Here is a tiny trained network, its code and every weight. The questions are about switching its units off for an input and a target symbol, where a switched-off unit gives its printed mean instead of its output.

import numpy as np


def w(rows, s, z=0):
    codes = np.array(rows[::2]) - 128.0
    scale = np.full(codes.shape[1], s)
    scale[-1] = z or s
    return codes * scale


def norm(h):
    return h / np.sqrt((h * h).mean(-1, keepdims=True) + 1e-5)


def f(y):
    return np.maximum(y, 0)


def softmax(a):
    e = np.exp(a - a.max(-1, keepdims=True))
    return e / e.sum(-1, keepdims=True)


def log_softmax(a):
    a = a - a.max(-1, keepdims=True)
    return a - np.log(np.exp(a).sum(-1, keepdims=True))


def net(x, mask):
    ids = ['ΓΨαβδζηθλμξστω'.index(c) for c in x.split()]
    T = len(ids)
    res = E[ids] + P[:T]
    u = 0
    for l in range(3):
        q, k, v = (norm(res) @ M[l].T for M in (Q, K, V))
        z = softmax(np.where(np.tri(T) > 0, q @ k.T / 4**0.5, -1e9)) @ v
        res = res + np.where(mask[u], z, O[l][:, -1]) @ O[l][:, :-1]
        u += 1
        y = f(norm(res) @ A[l][:, :-1].T + A[l][:, -1])
        res = res + np.where(mask[u : u + 4], y, B[l][:, -1]) @ B[l][:, :-1]
        u += 4
    return log_softmax(norm(res)[-1] @ U[:, :-1].T + U[:, -1])


Q, K, V, O, A, B = {}, {}, {}, {}, {}, {}
E = w([
[175,82,230,156,129,67,251,77,194,45,158],'Γ',
[190,24,115,106,86,186,58,76,95,60,89],'Ψ',
[105,79,167,168,44,57,97,167,61,19,176],'α',
[22,91,97,202,62,179,141,206,79,70,109],'β',
[57,178,216,159,184,88,119,71,84,83,115],'δ',
[145,215,62,153,170,115,71,60,66,75,63],'ζ',
[126,116,21,154,193,192,106,101,130,181,37],'η',
[194,107,62,107,116,134,217,141,14,161,188],'θ',
[193,138,116,120,145,135,143,174,170,198,65],'λ',
[112,114,143,223,238,60,151,139,129,103,93],'μ',
[123,197,164,152,141,116,156,98,113,166,84],'ξ',
[107,124,169,123,138,196,190,153,63,147,149],'σ',
[138,82,123,100,141,127,46,217,69,90,68],'τ',
[185,254,153,194,128,110,53,161,128,114,226],'ω',
],0.018)
P = w([
[77,68,147,85,166,7,182,77,126,100,143],'0',
[84,135,126,140,83,124,114,81,131,144,182],'1',
[116,156,88,177,98,168,105,59,131,123,184],'2',
[89,123,117,124,109,140,148,97,125,110,119],'3',
[92,135,137,134,102,130,161,84,102,140,100],'4',
[125,147,144,147,101,152,150,113,120,137,130],'5',
[117,164,152,136,103,141,139,116,125,148,133],'6',
[110,145,126,122,129,147,136,143,140,146,122],'7',
[103,141,120,121,132,136,127,141,122,170,107],'8',
[97,150,123,118,166,133,141,144,128,161,115],'9',
[120,193,126,146,170,116,145,105,90,169,117],'10',
[143,178,121,147,163,127,131,128,106,181,125],'11',
[160,167,146,140,112,122,112,127,138,170,123],'12',
],0.013)
Q[0] = w([
[85,82,158,141,205,145,87,155,165,127,21],'0.h0',
[64,182,101,166,139,218,51,168,54,141,1],'0.h0',
[160,119,182,218,120,173,177,196,109,133,136],'0.h0',
[180,141,218,87,110,225,118,51,61,122,33],'0.h0',
],0.0065)
K[0] = w([
[93,114,99,112,114,152,76,151,228,122,90],'0.h0',
[112,65,160,82,83,123,128,65,191,104,161],'0.h0',
[199,94,254,111,110,126,169,159,148,105,91],'0.h0',
[241,88,124,114,82,198,107,40,96,78,39],'0.h0',
],0.0072)
V[0] = w([
[102,17,217,156,93,202,149,128,248,131,153],'0.h0',
[97,98,91,109,185,204,97,200,151,166,124],'0.h0',
[21,123,134,166,165,84,56,220,168,150,190],'0.h0',
[134,211,183,106,141,3,182,130,129,216,221],'0.h0',
],0.0048)
O[0] = w([
[83,93,161,78,224,90,109,177,172,59,213,184],'0.h0',
[161,112,60,69,69,109,161,158,21,79,188,4],'0.h0',
[196,245,162,170,88,132,210,254,110,86,47,60],'0.h0',
[76,158,153,108,76,41,238,71,24,177,16,146],'0.h0',
],0.0071,0.0043)
A[0] = w([
[186,82,90,66,75,152,254,78,49,117,191,139],'0.n0',
[110,129,161,76,220,142,63,112,140,177,81,5],'0.n1',
[72,55,245,164,14,48,51,191,69,19,192,55],'0.n2',
[200,88,208,94,180,153,59,168,78,86,48,124],'0.n3',
],0.005,0.0016)
B[0] = w([
[113,226,50,50,72,109,151,90,169,135,171,233],'0.n0',
[127,154,198,129,171,254,175,99,87,97,90,252],'0.n1',
[95,139,54,132,143,97,153,79,69,40,59,255],'0.n2',
[125,171,177,97,80,211,119,126,133,214,74,222],'0.n3',
],0.0099,0.0036)
Q[1] = w([
[181,3,147,90,182,88,112,133,51,73,112],'1.h0',
[185,115,78,144,103,17,76,145,156,170,88],'1.h0',
[100,47,90,163,90,182,201,214,91,223,128],'1.h0',
[57,90,109,166,117,152,92,74,31,77,175],'1.h0',
],0.0066)
K[1] = w([
[119,103,93,75,27,184,206,75,187,3,114],'1.h0',
[248,116,95,147,16,28,167,49,108,123,137],'1.h0',
[42,75,128,177,71,165,112,170,148,242,84],'1.h0',
[54,88,77,188,62,165,107,72,73,98,117],'1.h0',
],0.0056)
V[1] = w([
[79,94,124,168,205,225,88,169,24,155,176],'1.h0',
[146,136,117,142,185,36,121,80,2,85,175],'1.h0',
[46,81,153,88,88,146,146,158,141,142,57],'1.h0',
[187,76,141,107,57,157,98,147,87,34,148],'1.h0',
],0.0054)
O[1] = w([
[54,243,141,146,85,112,148,73,183,63,84,112],'1.h0',
[26,124,114,196,4,218,90,232,149,163,107,190],'1.h0',
[145,228,3,206,102,192,148,47,156,83,132,190],'1.h0',
[126,145,126,212,146,209,170,160,124,178,154,2],'1.h0',
],0.0069,0.0037)
A[1] = w([
[80,66,215,131,116,130,158,120,210,175,147,24],'1.n0',
[96,69,173,244,223,110,167,193,122,204,93,151],'1.n1',
[172,164,60,21,80,99,84,189,81,133,83,195],'1.n2',
[89,125,134,214,130,2,144,130,152,131,133,251],'1.n3',
],0.0073,0.0014)
B[1] = w([
[229,163,125,159,136,28,74,39,83,150,55,198],'1.n0',
[226,101,90,137,115,214,157,186,173,241,221,213],'1.n1',
[195,140,181,77,110,31,145,104,1,199,135,154],'1.n2',
[160,41,106,186,68,219,57,249,153,152,117,254],'1.n3',
],0.0082,0.0066)
Q[2] = w([
[97,128,98,124,221,143,99,122,75,165,71],'2.h0',
[203,183,150,110,186,220,91,139,25,222,35],'2.h0',
[39,191,36,138,164,134,7,145,1,88,129],'2.h0',
[83,154,98,129,228,244,61,183,17,196,92],'2.h0',
],0.0056)
K[2] = w([
[133,114,143,137,123,122,145,105,143,3,153],'2.h0',
[247,84,129,185,66,91,153,69,173,93,141],'2.h0',
[155,83,140,140,45,118,154,117,97,63,91],'2.h0',
[113,77,57,134,28,110,110,71,185,135,96],'2.h0',
],0.0075)
V[2] = w([
[165,135,255,100,80,123,159,118,160,112,149],'2.h0',
[116,135,166,101,111,75,49,186,113,90,93],'2.h0',
[87,143,196,156,124,117,121,132,77,103,186],'2.h0',
[93,90,135,101,126,153,98,136,82,96,116],'2.h0',
],0.009)
O[2] = w([
[134,159,212,147,74,254,181,70,23,152,138,254],'2.h0',
[230,201,181,108,92,85,136,155,153,167,235,28],'2.h0',
[190,127,148,195,89,85,71,196,57,60,57,36],'2.h0',
[230,81,152,34,106,251,92,91,139,120,130,57],'2.h0',
],0.0086,0.004)
A[2] = w([
[147,118,163,172,167,156,132,67,125,109,118,98],'2.n0',
[33,173,160,166,203,140,59,145,140,102,79,250],'2.n1',
[43,62,106,216,161,131,141,146,185,172,121,43],'2.n2',
[116,25,239,93,147,1,136,155,127,184,174,123],'2.n3',
],0.0071,0.0014)
B[2] = w([
[95,82,148,34,199,186,141,156,56,77,122,223],'2.n0',
[146,189,247,97,135,96,164,137,205,192,98,253],'2.n1',
[135,139,111,105,123,105,166,190,133,134,138,217],'2.n2',
[70,166,162,101,223,85,96,141,98,104,182,183],'2.n3',
],0.012,0.0061)
U = w([
[173,130,169,103,244,29,123,164,38,122,213,67],'Γ',
[104,60,127,79,114,191,40,92,139,89,194,185],'Ψ',
[181,86,96,184,148,161,188,214,146,209,105,141],'α',
[127,181,168,43,180,153,79,176,205,82,160,97],'β',
[239,160,120,71,80,116,96,191,56,122,67,171],'δ',
[206,161,107,191,149,64,56,21,203,175,72,102],'ζ',
[93,172,8,82,201,106,118,121,206,98,121,120],'η',
[129,121,127,141,101,94,130,79,136,148,139,60],'θ',
[38,161,46,65,33,142,235,80,88,149,242,136],'λ',
[43,208,91,178,62,42,221,179,229,107,67,99],'μ',
[105,209,194,154,160,172,214,34,122,123,43,127],'ξ',
[100,79,94,201,60,169,152,124,54,6,78,151],'σ',
[223,182,149,27,10,203,207,149,212,69,186,3],'τ',
[142,224,255,169,33,54,110,204,135,156,185,42],'ω',
],0.0066,0.0019)

Each question gives the input, a string of symbols that net reads in full, and the target symbol t.
The units are the heads (4 rows each of Q, K, V and O) and the neurons (one row each of A and B). Each row of codes is followed by its name. A weight is (code - 128) times the scale printed after its matrix; where a second scale follows, it is the last column's (O, A, B and U).
mask holds one flag per unit, layer by layer, with each layer's heads first. A switched-off unit (its flag False) gives its mean, the last column of its rows in O or B, instead of its output. The means were averaged over made-up inputs and are rounded, as every weight is.
A unit's drop is (log p(t) with every unit on - log p(t) with that unit switched off) / (log p(t) with every unit on - log p(t) with every unit switched off).
The circuit of an input: a set's keep is (log p(t) with only the set's units on - log p(t) with every unit switched off) / (log p(t) with every unit on - log p(t) with every unit switched off). Starting from the 12 units with the biggest drops (on a tie, the unit counted first), units are removed one at a time, each time the one whose removal leaves the highest keep (on an exact tie, the one counted first), for as long as the keep stays at least 0.8.
units of the circuit, in order: the units of the circuit, biggest drop first
unit that matters most: the unit with the biggest drop
top k neurons: the k neurons with the biggest drops, biggest first
top k neurons in layer l: the k neurons of layer l with the biggest drops, biggest first
drop of u: that unit's drop, to one decimal
input σ τ τ ζ ζ, target ζ: units of the circuit, in order => [2.h0; 0.h0; 2.n0]
input ζ σ σ, target λ: units of the circuit, in order => [0.n0; 0.h0; 2.n1]
input τ τ δ λ, target Γ: unit that matters most => 0.h0
input λ Γ Γ, target λ: units of the circuit, in order => [2.n1; 2.h0]
input η τ Γ μ τ Γ η τ Γ ζ Γ Γ θ, target λ: top 2 neurons => [0.n0; 2.n1]
input Γ τ Γ μ τ ζ μ Γ σ Γ, target σ: units of the circuit, in order => [0.h0; 2.h0; 2.n1; 1.n3]
input ζ τ λ τ μ ω μ Γ Γ μ Γ, target μ: units of the circuit, in order => [0.h0; 2.h0]
input τ Γ Γ Γ δ α σ τ Γ Γ λ Γ, target λ: units of the circuit, in order => [0.h0; 0.n0; 2.n1]
input μ σ τ Γ ζ Ψ Γ, target ζ: top 2 neurons => [1.n0; 0.n1]
input Γ σ τ τ Ψ τ τ Ψ ζ, target β: units of the circuit, in order => [0.h0; 2.n1]
input τ Γ Γ Γ Γ μ τ μ Γ Γ Γ Γ, target Γ: units of the circuit, in order => [1.h0; 2.n3; 0.n1]
input ξ δ ω τ λ β, target μ: top 2 neurons => [0.n1; 2.n0]
input δ τ ζ τ, target δ: top 2 neurons => [1.n2; 0.n1]
input Γ Γ ζ ζ τ δ τ Γ Γ, target τ: top neuron => [0.n0]
input σ Γ Γ μ Γ, target μ: units of the circuit, in order => [2.h0; 1.n1; 0.h0]
input Γ τ ξ τ Γ Γ ζ σ Γ, target σ: units of the circuit, in order => [0.h0; 2.h0; 2.n1]
input τ δ Ψ λ, target β: top 2 neurons => [1.n1; 0.n0]
input μ μ τ δ, target ω: top 2 neurons => [0.n1; 2.n1]
input τ τ η, target η: top 2 neurons => [0.n3; 1.n3]
input Γ μ Γ σ ζ λ, target ξ: unit that matters most => 1.h0
input Ψ δ μ τ τ τ Γ σ τ Γ, target τ: top 2 neurons => [1.n0; 0.n0]
input Γ ζ α σ Ψ σ ω ζ α ω Γ Γ, target ω: top 2 neurons in layer 0 => [0.n0; 0.n1]
input ω τ σ, target λ: top 2 neurons => [0.n0; 2.n1]
input τ Γ μ ζ τ μ μ Γ τ θ δ λ β, target μ: top 2 neurons in layer 0 => [0.n2; 0.n1]
input ζ μ δ ζ, target ζ: top 2 neurons in layer 0 => [0.n1; 0.n3]
input μ ξ Γ Γ τ λ, target ξ: top 2 neurons in layer 0 => [0.n1; 0.n0]
input τ β τ λ, target Γ: unit that matters most => 0.h0
input Γ η η Γ Γ, target η: drop of 2.h0 => 0.6
input σ Γ Γ Γ τ μ τ α, target σ: drop of 1.n0 => 0.0
